Here is a tiny trained network, its code and every weight. The questions are about switching its units off for an input and a class, where a switched-off unit gives its printed mean instead of its output.

import numpy as np


def w(rows, s, z=0):
    codes = np.array(rows[::2]) - 128.0
    scale = np.full(codes.shape[1], s)
    scale[-1] = z or s
    return codes * scale


def norm(h):
    return h / np.sqrt((h * h).mean(-1, keepdims=True) + 1e-5)


def f(y):
    return y / 2 * (1 + np.tanh(0.7978845608 * (y + 0.044715 * y**3)))


def log_softmax(a):
    a = a - a.max(-1, keepdims=True)
    return a - np.log(np.exp(a).sum(-1, keepdims=True))


def net(x, mask):
    res = np.array(x, float).reshape(1, 5) / 4 @ E
    u = 0
    for l in range(4):
        y = f(norm(res) @ A[l][:, :-1].T + A[l][:, -1])
        res = res + np.where(mask[u : u + 5], y, B[l][:, -1]) @ B[l][:, :-1]
        u += 5
    return log_softmax(norm(res)[-1] @ U[:, :-1].T + U[:, -1])


A, B = {}, {}
E = w([
[132,136,114,132],'x0',
[127,221,217,186],'x1',
[149,82,189,207],'x2',
[2,117,99,151],'x3',
[124,140,21,214],'x4',
],0.006)
A[0] = w([
[226,76,86,189,106],'0.n1',
[180,142,255,118,57],'0.n2',
[101,230,185,162,2],'0.n3',
[36,173,176,165,52],'0.n4',
[35,139,170,115,100],'0.n5',
],0.0041,0.002)
B[0] = w([
[119,129,99,119,244],'0.n1',
[117,88,118,184,254],'0.n2',
[101,126,71,116,121],'0.n3',
[20,181,225,214,149],'0.n4',
[75,2,205,19,164],'0.n5',
],0.0067,0.00084)
A[1] = w([
[106,123,103,4,175],'1.n1',
[149,99,121,161,187],'1.n2',
[134,152,111,94,123],'1.n3',
[134,153,140,102,100],'1.n4',
[124,132,133,76,2],'1.n5',
],0.013,0.0024)
B[1] = w([
[147,142,136,2,253],'1.n1',
[88,60,102,44,174],'1.n2',
[172,110,83,121,143],'1.n3',
[117,135,174,194,132],'1.n4',
[90,104,126,68,130],'1.n5',
],0.0066,0.0049)
A[2] = w([
[1,132,18,172,184],'2.n1',
[101,32,168,21,254],'2.n2',
[59,234,220,87,117],'2.n3',
[111,236,91,170,250],'2.n4',
[209,35,209,207,121],'2.n5',
],0.0068,0.00094)
B[2] = w([
[254,55,147,108,195],'2.n1',
[192,232,137,143,252],'2.n2',
[63,118,208,177,203],'2.n3',
[149,123,74,168,165],'2.n4',
[245,115,175,123,197],'2.n5',
],0.0072,0.0042)
A[3] = w([
[163,56,60,192,253],'3.n1',
[169,145,120,132,167],'3.n2',
[221,175,124,145,185],'3.n3',
[2,146,190,229,9],'3.n4',
[133,115,134,109,157],'3.n5',
],0.0095,0.0015)
B[3] = w([
[79,100,149,127,246],'3.n1',
[121,105,114,191,174],'3.n2',
[111,178,132,150,253],'3.n3',
[3,142,168,121,227],'3.n4',
[120,171,148,129,144],'3.n5',
],0.012,0.0044)
U = w([
[214,113,175,190,130],'0',
[106,141,93,144,1],'1',
[148,172,150,163,129],'2',
[124,164,27,226,115],'3',
[122,159,162,51,156],'4',
[17,138,193,166,161],'5',
[172,140,14,58,147],'6',
[117,8,85,169,156],'7',
],0.016,0.0085)

Each question gives the input, the list of numbers given to net, and the class t.
The units are the neurons (one row each of A and B). Each row of codes is followed by its name. A weight is (code - 128) times the scale printed after its matrix; where a second scale follows, it is the last column's (A, B and U).
mask holds one flag per neuron, layer by layer. A switched-off neuron (its flag False) gives its mean, the last column of its row in B, instead of its output. The means were averaged over made-up inputs and are rounded, as every weight is.
A unit's drop is (log p(t) with every unit on - log p(t) with that unit switched off) / (log p(t) with every unit on - log p(t) with every unit switched off).
The circuit of an input: a set's keep is (log p(t) with only the set's units on - log p(t) with every unit switched off) / (log p(t) with every unit on - log p(t) with every unit switched off). Starting from the 12 units with the biggest drops (on a tie, the unit counted first), units are removed one at a time, each time the one whose removal leaves the highest keep (on an exact tie, the one counted first), for as long as the keep stays at least 0.8.
circuit, biggest first: the units of the circuit, biggest drop first
k most important neurons: the k neurons with the biggest drops, biggest first
top k neurons in layer l: the k neurons of layer l with the biggest drops, biggest first
drop when u is switched off: that unit's drop, to one decimal
input [-4,-4,-2,-1,8], class 7: circuit, biggest first : 3.n1; 2.n1
input [2,-3,7,0,0], class 0: circuit, biggest first : 2.n5
input [-8,3,6,4,6], class 7: circuit, biggest first : 2.n1; 2.n2
input [-6,-4,6,2,-4], class 0: circuit, biggest first : 3.n4; 2.n2
input [8,1,-6,1,8], class 7: circuit, biggest first : 2.n2; 2.n1
input [7,-3,-7,-2,-7], class 6: circuit, biggest first : 3.n4; 3.n1
input [3,2,2,4,4], class 7: circuit, biggest first : 2.n1; 2.n2
input [-7,0,-5,-5,6], class 3: 2 most important neurons : 0.n5; 1.n1
input [3,-7,-4,8,5], class 6: top 2 neurons in layer 1 : 1.n1; 1.n4
input [-4,-2,0,4,-3], class 4: 2 most important neurons : 1.n1; 3.n4
input [8,-1,2,0,-7], class 2: 3 most important neurons : 2.n2; 0.n2; 3.n4
input [-8,0,7,-4,8], class 7: 4 most important neurons : 2.n2; 1.n2; 3.n1; 0.n1
input [6,0,6,-2,7], class 7: 3 most important neurons : 2.n2; 1.n2; 3.n1
input [-2,-2,0,2,-2], class 4: circuit, biggest first : 1.n1
input [-7,1,0,-8,-8], class 0: 2 most important neurons : 3.n4; 0.n2
input [-1,-3,1,-8,3], class 3: top 2 neurons in layer 0 : 0.n5; 0.n1
input [-4,4,-7,-6,7], class 3: drop when 1.n1 is switched off : 0.2
input [8,-4,1,0,4], class 7: drop when 3.n1 is switched off : 0.6
input [-6,3,-4,-5,6], class 3: drop when 1.n1 is switched off : 0.1
input [5,-6,1,7,-8], class 4: drop when 1.n3 is switched off : 0.0
input [-5,-4,-1,5,5], class 7: circuit, biggest first : 2.n1
